Here is a tiny trained network, its code and every weight. The questions are about switching its units off for an input and a class, where a switched-off unit gives its printed mean instead of its output.

import numpy as np


def w(rows, s, z=0):
    codes = np.array(rows[::2]) - 128.0
    scale = np.full(codes.shape[1], s)
    scale[-1] = z or s
    return codes * scale


def f(y):
    return np.maximum(y, 0)


def log_softmax(a):
    a = a - a.max(-1, keepdims=True)
    return a - np.log(np.exp(a).sum(-1, keepdims=True))


def net(x, mask):
    res = np.array(x, float).reshape(1, 6) / 4 @ E
    y = f(res @ A[0][:, :-1].T + A[0][:, -1])
    res = res + np.where(mask, y, B[0][:, -1]) @ B[0][:, :-1]
    return log_softmax(res[-1] @ U[:, :-1].T + U[:, -1])


A, B = {}, {}
E = w([
[79,91,137,193,114,124,135,152],'x0',
[159,198,70,182,170,118,109,177],'x1',
[84,110,58,63,222,118,222,169],'x2',
[139,120,124,133,130,122,133,125],'x3',
[139,121,235,145,254,130,189,111],'x4',
[174,147,165,112,79,111,194,189],'x5',
],0.0093)
A[0] = w([
[164,150,179,173,99,128,77,93,46],'n0',
[215,186,125,77,159,103,96,78,191],'n1',
[186,168,180,132,82,112,194,172,84],'n2',
[167,198,102,194,167,126,104,163,3],'n3',
[131,78,170,106,96,134,142,72,103],'n4',
[115,137,113,155,179,129,79,35,106],'n5',
[144,132,199,153,191,127,144,112,38],'n6',
[86,86,141,253,124,96,134,175,139],'n7',
],0.016,0.0057)
B[0] = w([
[125,150,35,113,196,89,200,135,243],'n0',
[72,197,172,196,103,204,184,132,255],'n1',
[71,47,121,179,189,143,19,167,245],'n2',
[75,31,194,8,72,48,163,62,228],'n3',
[55,105,189,93,100,99,170,119,217],'n4',
[116,50,159,186,157,113,51,215,231],'n5',
[115,163,30,132,41,97,115,115,251],'n6',
[111,177,164,144,114,222,168,140,244],'n7',
],0.013,0.0097)
U = w([
[92,85,188,84,113,95,150,102,55],'0',
[115,83,138,164,162,141,61,171,57],'1',
[119,154,37,147,1,123,89,132,143],'2',
[119,157,168,150,131,206,162,130,196],'3',
[115,138,73,105,238,107,199,151,170],'4',
[114,128,142,145,123,144,136,139,254],'5',
[160,151,156,134,128,126,114,109,89],'6',
[201,157,135,122,139,141,116,104,76],'7',
],0.012,0.0077)

Each question gives the input, the list of numbers given to net, and the class t.
The units are the neurons (one row each of A and B). Each row of codes is followed by its name. A weight is (code - 128) times the scale printed after its matrix; where a second scale follows, it is the last column's (A, B and U).
mask holds one flag per neuron, in row order. A switched-off neuron (its flag False) gives its mean, the last column of its row in B, instead of its output. The means were averaged over made-up inputs and are rounded, as every weight is.
A unit's drop is (log p(t) with every unit on - log p(t) with that unit switched off) / (log p(t) with every unit on - log p(t) with every unit switched off).
The circuit of an input: a set's keep is (log p(t) with only the set's units on - log p(t) with every unit switched off) / (log p(t) with every unit on - log p(t) with every unit switched off). Starting from all 8 units, units are removed one at a time, each time the one whose removal leaves the highest keep (on an exact tie, the one counted first), for as long as the keep stays at least 0.8.
circuit, biggest first: the units of the circuit, biggest drop first
most important unit: the unit with the biggest drop
k most important neurons: the k neurons with the biggest drops, biggest first
drop when u is switched off: that unit's drop, to one decimal
input [-8,6,1,-7,7,-7], class 3: most important unit	n1
input [7,-4,-5,5,-2,-6], class 3: 4 most important neurons	[n7 n2 n3 n6]
input [-5,-7,4,-6,-6,-6], class 0: 4 most important neurons	[n6 n2 n4 n0]
input [-2,0,-5,3,4,0], class 4: 2 most important neurons	[n0 n7]
input [7,1,-6,7,-5,-7], class 1: 2 most important neurons	[n5 n1]
input [1,-6,-8,-6,-7,-4], class 4: circuit, biggest first	[n0 n6]
input [-7,-8,7,-8,-8,5], class 0: 4 most important neurons	[n6 n0 n4 n7]
input [-7,-3,5,0,3,3], class 3: 2 most important neurons	[n0 n1]
input [0,-2,5,4,5,1], class 2: 2 most important neurons	[n6 n0]
input [-7,1,5,2,-6,7], class 1: 3 most important neurons	[n2 n6 n7]
input [-8,-3,6,-2,-5,6], class 3: circuit, biggest first	[n6 n1]
input [3,-5,-1,6,3,-7], class 1: 3 most important neurons	[n5 n3 n1]
input [4,4,4,7,6,4], class 5: 3 most important neurons	[n0 n7 n2]
input [-2,3,1,-4,-5,-5], class 1: 2 most important neurons	[n6 n5]
input [4,-7,-7,-3,8,-7], class 2: 4 most important neurons	[n6 n3 n2 n0]
input [-5,-8,-4,6,-5,2], class 0: circuit, biggest first	[n4]
input [2,-3,-4,-6,-5,4], class 5: drop when n7 is switched off	-0.1
input [-8,4,-6,-3,4,8], class 1: drop when n3 is switched off	0.0
input [4,-3,-1,-1,4,-2], class 2: drop when n4 is switched off	-0.1
input [-4,2,-1,-3,3,-6], class 1: circuit, biggest first	[n5]
